[  4   8  -1  11   1 -13  -7   4   5   7  -5   8  -5   9   0   2   8  11
   3   1  -7  -4  13   5   9   4   2] : <85> + (80)
[ 9 -4 -2  6  2 -4 -5 -4 -5  5  2  4 -2 -4  3  4  4 -1  2 15  1  4  1 13
  4  4 -1] : <85> + (80)
[-3  0 -2  5 -6 -8  0  0  5  8 -5 12 -6  5 -6  1  7 13 -5  5  3  3 12  4
  7  1 -4] : <74> + (82)
[ -6  -2   6  21   2 -16 -13   2  30 -33  14   1  -6  -3  -4  -2   2   3
   0   3   6  18  13 -28   7   0  -7] : <88> + (80)
[ 10   8   1  18  -6 -13 -11  -3  18 -16  -2   0  -4   4  -9   1   6  10
   2   0   2  10  23 -24   4  -4  -2] : <88> + (76)
[  4   9   1   9  -1   3  -3  -3   7  -1  -4  -2  -2  -5  -3  -1   4  11
   5  -2   1   4   5 -17  -4   0   7] : <88> + (76)
[ -8   0   3  -6  -2  -1  -8  -4  12  -9   0  -5   0   4  -5   0  -3  -4
   2   1   2  11   1 -15   2  -3  -1] : <88> + (76)
[ 6 -3 -7  6  0 -3  2  3  1 10  2  7 -7  9  5  2  2  7 -3  9  0 -2  4 12
  4  5 -4] : <74> + (80)
[ 21  16   6  33  -5 -12  -9   6  19 -17  -1   8  -3  -1   1  -2  17  22
   3  -5  -3 -10  11 -10   7  -2   0] : <85> + (82)
[  9   4   4   5  -6   0  -2  -3   8   0  -2   3  -4   9  -4   2   3  -5
   3   1   6   6   4 -11   6   3   1] : <85> + (83)
[-10  -3   1   9  -4 -12  -5   1  10  -3   8   0  -7   5  -5  -3  -1   7
  -4  -1   4   5  13  -7   4   3  -8] : <88> + (80)
[  1   3   3  14  -1  -8  -6   4  14  -2   6  -1  -1   7  -3   1   8  14
   3   2   0   6  11 -18   4   1  -5] : <86> + (82)
[  1   3   3  19 -10  -7  -1   1  11  -1   5   1  -5   0  -9  -3   5  10
   2  -1   5   4  10 -25   0   2  -5] : <86> + (82)
[  1  -4   2 -11  -5  -5  -8  -1   3  12   2   6  -6  13   3   6  -3 -11
   4   6   4  11  -1   4   5   5   5] : <85> + (80)
[ -5  -2   1   8   1  -9  -6   4   8  -3   8 -11  -5   3  -3  -1  -4   0
  -2   6   6  12   5 -10   2  -1 -10] : <88> + (80)
[ -4   5   0   6  -1  -2  -4  -3   7  -9  -1  -1  -1  -7  -6  -4   2   9
   1  -1   0   2   3 -16  -4  -2   1] : <88> + (76)
[ -1   1   7  -1  -2   5  -8  -1  12 -16   6  -4  -7   6  -2   5  -3 -12
   3  -1   4  11  -2 -18   2  -1  -2] : <88> + (78)
[ -1   2   4   5  -7  -8 -10   2  20  -4   2  -6  -4   7  -7  -1  -6   3
   9   5   4  19   7 -27   1  -1   2] : <86> + (76)
[ -1   5   4   8  -3  -4  -7   6   9 -12   5  -1 -13  -1  -7  -1   5   8
  -1  -4   4   2   6 -20   2   1  -2] : <88> + (78)
[15  9  1  5 -1 -5 -1 -4  2  5 -6 -1  0  1 -4 -2  9 11 10  0 -1 -2  5 -1
  3  5  7] : <85> + (76)
[  7   2   6   7  -4  -4  -4   5  15  -3  11   1  -7  12  -4   7  -8  -4
   8   2   4  15   2 -25   3   3   1] : <86> + (82)
[-10 -10   3 -14   1   3  -5   2   2  15   5  -3  -6  12   4   4 -13 -17
   4  12   7  14   9  -2   3   6  -3] : <88> + (80)
[-12  -2  -1  -3   1   0  -4  -2  10   1   1  -2  -2   3  -9   2  -5  -6
   3   5   4  20   1 -11   0   2   4] : <88> + (76)
[  4  -6   5  19  -1 -15 -14   7  21 -14  18  -5  -2  12  19   1  -6   5
   6  11  10  24  10 -19   4   1  -7] : <86> + (80)
[ -2   2  -3   0 -13  -6   0   4  -2  39  -6   9  -7  14  -4   5   1   5
  -1  10   6   2  16   3  14   8   0] : <85> + (82)
[ -2  -8   4   8   1  -5  -6 -14  11 -11   3  -5   2   3  -5   0   3   3
   5   2   1  13   6 -14   0  -4  -1] : <88> + (76)
[  0 -10   3   4  -2  -1  -5  -1  10  -2  12  -3  -7  11  -1   0 -11 -12
   6   7   8  22  -1 -17   3   6  -8] : <86> + (82)
[  5   7   2  13  -9 -11 -10  13  15 -12   2   1  -1   2  -8  -1   5   9
   1   0   2  10  14 -22   3 -15   1] : <86> + (76)

[ 0 -2 -2 -5 -1 -1 -3 -5  2 -1 14  9 -1 -5 -6  4  1 -1  4  0 -1 -2  5 12
 -4 -4 -2] : [21] + <82>
[  1  -3  -3 -11  -3  -3   0  -2   0  -2   9   4   0  -3  -3   4  -7  -1
   1  -9  -5  -3  -1  10  -2  -3  -1] : [21] + <89>
[ 3 -1 -2 -5 -8 -4 -2 -7  0 -2 10  2  0 -5 -3  7 -4  0  2 -2 -1 -2  3  9
 -3 -2  1] : [21] + <82>
[ 3  2 -3 -2 -7 -2  1 -7  1 -3 11  3 -1 -3 -3  7 -7 -1  0 -4 -2  1  3  6
 -2  0 -4] : [21] + <89>
[ -1  -2 -10 -12  -9  -9   3  -2  -4  -2  17   2  -1  -7   0   7 -12   3
   3 -12  -8  -8  -4   6  -9   1   4] : [21] + <89>
[ 5  1 -2 -3 -2 -1 -1 -5  1 -1 18  6  1 -2 -1  3 -3 -1  5 -3 -3 -2  5  3
 -4 -3 -4] : [21] + <82>
[  4  -4  -9   2  -6  -7   2   0  -4  -5  16  -2  -2  -9   2   6  -9   7
   8  -3  -5 -11   1  -4 -10   0   5] : [22] + <89>
[  0  -7 -12   2  -6  -8   3   3  -6  -7  16   0  -2 -14  -4   8 -10   8
   7  -8  -8 -15   0  -4 -11   0   6] : [21] + <82>
[-3  7 -8  5 -2 -5  1 -5  0  0 12  4 -4 -7 -1 10 -5  2  3  0  2 -3  2  4
 -4  7  3] : [22] + <89>
[  5  -8 -16  -4 -11 -14   7   6 -13  -6  34  -4  -2 -13   8   8 -22  14
  17 -17 -17 -24  -5 -21 -20   2   8] : [21] + <89>
[ 0 -1 -5 -1 -1 -4 -3 -3 -1 -2  7  6  1 -2 -2  5 -3  0  3 -1  1 -2  2  7
 -3 -4  1] : [21] + <82>
[ 1  0 -2 -7 -1 -4 -2 -4  0  0  5  7  1  2  0  4 -3 -3  1 -5  1  1  0 11
 -3 -4  1] : [21] + <89>
